Here is a tiny trained network, its code and every weight. The questions are about switching its units off for an input and a target symbol, where a switched-off unit gives its printed mean instead of its output.

import numpy as np


def w(rows, s, z=0):
    codes = np.array(rows[::2]) - 128.0
    scale = np.full(codes.shape[1], s)
    scale[-1] = z or s
    return codes * scale


def norm(h):
    return h / np.sqrt((h * h).mean(-1, keepdims=True) + 1e-5)


def f(y):
    return y / 2 * (1 + np.tanh(0.7978845608 * (y + 0.044715 * y**3)))


def softmax(a):
    e = np.exp(a - a.max(-1, keepdims=True))
    return e / e.sum(-1, keepdims=True)


def log_softmax(a):
    a = a - a.max(-1, keepdims=True)
    return a - np.log(np.exp(a).sum(-1, keepdims=True))


def net(x, mask):
    ids = ['ΛΠΣΦαδζξω'.index(c) for c in x.split()]
    T = len(ids)
    res = E[ids] + P[:T]
    u = 0
    for l in range(3):
        q, k, v = (norm(res) @ M[l].T for M in (Q, K, V))
        z = softmax(np.where(np.tri(T) > 0, q @ k.T / 3**0.5, -1e9)) @ v
        res = res + np.where(mask[u], z, O[l][:, -1]) @ O[l][:, :-1]
        u += 1
        y = f(norm(res) @ A[l][:, :-1].T + A[l][:, -1])
        res = res + np.where(mask[u : u + 4], y, B[l][:, -1]) @ B[l][:, :-1]
        u += 4
    return log_softmax(norm(res)[-1] @ U[:, :-1].T + U[:, -1])


Q, K, V, O, A, B = {}, {}, {}, {}, {}, {}
E = w([
[187,170,134,126,123],'Λ',
[148,91,168,188,131],'Π',
[187,183,151,116,122],'Σ',
[189,160,248,172,74],'Φ',
[189,189,165,108,115],'α',
[201,181,164,125,86],'δ',
[179,201,166,88,166],'ζ',
[104,84,53,81,255],'ξ',
[84,50,31,211,133],'ω',
],0.008)
P = w([
[156,53,179,115,102],'0',
[137,163,138,135,122],'1',
[84,90,222,122,181],'2',
[97,191,125,161,132],'3',
[68,125,204,124,174],'4',
[99,195,115,170,130],'5',
[76,109,191,112,168],'6',
[115,184,106,170,124],'7',
[95,82,178,106,164],'8',
[151,165,93,164,115],'9',
[133,53,153,89,154],'10',
[216,129,82,151,100],'11',
[186,11,146,65,147],'12',
],0.012)
Q[0] = w([
[106,107,159,249,214],'L0H0',
[198,182,193,145,83],'L0H0',
[239,2,49,153,99],'L0H0',
],0.0042)
K[0] = w([
[177,217,36,208,135],'L0H0',
[112,86,61,54,121],'L0H0',
[253,101,119,169,146],'L0H0',
],0.0049)
V[0] = w([
[92,234,253,146,112],'L0H0',
[42,107,106,97,155],'L0H0',
[186,54,151,100,72],'L0H0',
],0.0054)
O[0] = w([
[238,89,114,172,236,255],'L0H0',
[135,76,38,28,33,75],'L0H0',
[4,220,133,172,203,131],'L0H0',
],0.0046,0.0057)
A[0] = w([
[83,17,144,46,210,169],'L0N0',
[89,185,40,59,133,113],'L0N1',
[175,193,3,51,125,221],'L0N2',
[57,197,202,77,148,4],'L0N3',
],0.0061,0.0034)
B[0] = w([
[173,184,175,83,61,254],'L0N0',
[115,243,81,106,113,94],'L0N1',
[143,151,140,64,136,176],'L0N2',
[95,135,2,109,40,118],'L0N3',
],0.0071,0.0032)
Q[1] = w([
[120,160,2,161,68],'L1H0',
[65,98,27,183,41],'L1H0',
[37,172,73,186,98],'L1H0',
],0.0097)
K[1] = w([
[14,118,195,103,130],'L1H0',
[27,202,220,137,116],'L1H0',
[2,162,151,168,168],'L1H0',
],0.0086)
V[1] = w([
[178,167,202,173,60],'L1H0',
[152,173,149,108,2],'L1H0',
[200,99,84,208,73],'L1H0',
],0.0077)
O[1] = w([
[118,123,96,99,223,255],'L1H0',
[117,107,123,174,192,79],'L1H0',
[2,206,134,166,153,146],'L1H0',
],0.0091,0.0054)
A[1] = w([
[169,122,34,192,153,1],'L1N0',
[111,101,2,184,100,131],'L1N1',
[96,55,113,209,116,246],'L1N2',
[78,94,149,43,8,245],'L1N3',
],0.0091,0.0027)
B[1] = w([
[122,178,165,83,149,255],'L1N0',
[86,109,88,163,83,130],'L1N1',
[167,124,115,195,109,227],'L1N2',
[115,190,246,199,187,149],'L1N3',
],0.013,0.00078)
Q[2] = w([
[119,36,149,121,232],'L2H0',
[185,223,6,196,105],'L2H0',
[67,125,103,106,18],'L2H0',
],0.011)
K[2] = w([
[249,255,123,124,219],'L2H0',
[54,52,78,50,78],'L2H0',
[6,128,187,130,120],'L2H0',
],0.0092)
V[2] = w([
[111,152,220,124,43],'L2H0',
[103,189,171,2,125],'L2H0',
[30,133,180,47,134],'L2H0',
],0.0088)
O[2] = w([
[185,134,187,149,209,3],'L2H0',
[109,89,211,131,145,203],'L2H0',
[135,80,247,64,126,45],'L2H0',
],0.012,0.0049)
A[2] = w([
[215,86,192,101,139,172],'L2N0',
[244,97,169,69,8,212],'L2N1',
[195,134,119,129,199,2],'L2N2',
[103,95,138,254,115,241],'L2N3',
],0.0096,0.0048)
B[2] = w([
[126,105,52,114,105,254],'L2N0',
[204,154,247,119,68,187],'L2N1',
[224,129,156,166,178,161],'L2N2',
[150,129,112,119,119,248],'L2N3',
],0.013,0.0048)
U = w([
[74,95,128,123,122,158],'Λ',
[110,213,28,113,49,131],'Π',
[116,83,95,105,129,99],'Σ',
[255,101,85,136,227,2],'Φ',
[131,52,78,93,149,90],'α',
[80,86,169,190,204,174],'δ',
[216,119,129,71,49,122],'ζ',
[136,134,186,194,120,162],'ξ',
[62,164,204,226,134,226],'ω',
],0.0091,0.0049)

Each question gives the input, a string of symbols that net reads in full, and the target symbol t.
The units are the heads (3 rows each of Q, K, V and O) and the neurons (one row each of A and B). Each row of codes is followed by its name. A weight is (code - 128) times the scale printed after its matrix; where a second scale follows, it is the last column's (O, A, B and U).
mask holds one flag per unit, layer by layer, with each layer's heads first. A switched-off unit (its flag False) gives its mean, the last column of its rows in O or B, instead of its output. The means were averaged over made-up inputs and are rounded, as every weight is.
A unit's drop is (log p(t) with every unit on - log p(t) with that unit switched off) / (log p(t) with every unit on - log p(t) with every unit switched off).
The circuit of an input: a set's keep is (log p(t) with only the set's units on - log p(t) with every unit switched off) / (log p(t) with every unit on - log p(t) with every unit switched off). Starting from the 12 units with the biggest drops (on a tie, the unit counted first), units are removed one at a time, each time the one whose removal leaves the highest keep (on an exact tie, the one counted first), for as long as the keep stays at least 0.8.
units of the circuit, in order: the units of the circuit, biggest drop first
unit that matters most: the unit with the biggest drop
top k neurons: the k neurons with the biggest drops, biggest first
top k neurons in layer l: the k neurons of layer l with the biggest drops, biggest first
input ω ξ Φ ζ δ ζ ω Σ ζ α, target Φ: top 2 neurons : L0N0, L1N1
input Φ α Φ, target α: unit that matters most : L2N0
input ζ Σ α Λ Φ α Φ α Φ, target α: top 2 neurons : L2N0, L1N2
input ξ ζ ζ α Σ ω α, target ω: units of the circuit, in order : L1H0, L1N3
input ζ α ω ξ α ω ζ, target ω: units of the circuit, in order : L0H0, L1N3, L1H0
input ζ Φ ζ Π ω α Φ δ δ ω Σ Π ξ, target Π: units of the circuit, in order : L0N0, L1H0, L2H0
input ζ δ ζ δ Φ, target δ: units of the circuit, in order : L1H0, L2N1
input δ α ξ Π ζ ξ ζ δ, target ζ: units of the circuit, in order : L0H0, L2H0
input Σ ζ Σ, target ζ: top 2 neurons : L0N0, L2N1
input ζ ζ Λ Π Π ζ ζ ζ, target Φ: units of the circuit, in order : L0H0, L2N2, L2H0
input Λ ξ ω α δ ζ, target Φ: units of the circuit, in order : L0H0, L1H0, L2H0
input ξ δ ζ Λ ζ ζ ζ δ ζ, target δ: units of the circuit, in order : L1H0, L0H0
input ω ζ Φ δ Φ ω ζ Π ζ Φ Φ ξ, target ζ: top 2 neurons in layer 0 : L0N2, L0N3
input ω Φ ω ζ Φ ζ ζ Φ, target Φ: units of the circuit, in order : L1H0, L0H0, L2N1, L2H0
input ω ω Λ ω ζ ω ζ α ζ ζ ζ δ, target Φ: top 3 neurons : L0N0, L1N1, L1N0
input Λ ζ Σ α ζ δ Π ζ Π, target ζ: units of the circuit, in order : L0N0
input Π Λ Π α ζ Φ δ Φ ξ α α ζ ω, target ζ: units of the circuit, in order : L0N0, L2N1
input ζ Π Φ α α Π ω, target Π: units of the circuit, in order : L0N0, L1H0, L0H0
input Λ ζ ζ Φ ξ, target Φ: units of the circuit, in order : L0H0, L1H0
input ω Φ ζ Φ Φ α α ω ζ, target ω: units of the circuit, in order : L1H0
input ζ Σ δ ω Φ δ α, target δ: top 2 neurons : L1N1, L1N2
input Π Σ ω δ α, target δ: top 2 neurons : L1N2, L2N3
input Φ Λ δ Φ α ω Π, target ω: top 2 neurons : L0N0, L1N3
input ω α Π α Φ Λ ω ξ Λ ζ, target ζ: top 2 neurons : L1N3, L0N2
input Π ξ ζ δ, target ζ: top 3 neurons in layer 1 : L1N0, L1N2, L1N3
input Φ α ζ, target α: top 2 neurons in layer 2 : L2N0, L2N1
input ζ Λ ω α Π, target α: top neuron : L0N0
input Φ Φ δ ξ, target ζ: top 2 neurons in layer 0 : L0N2, L0N0
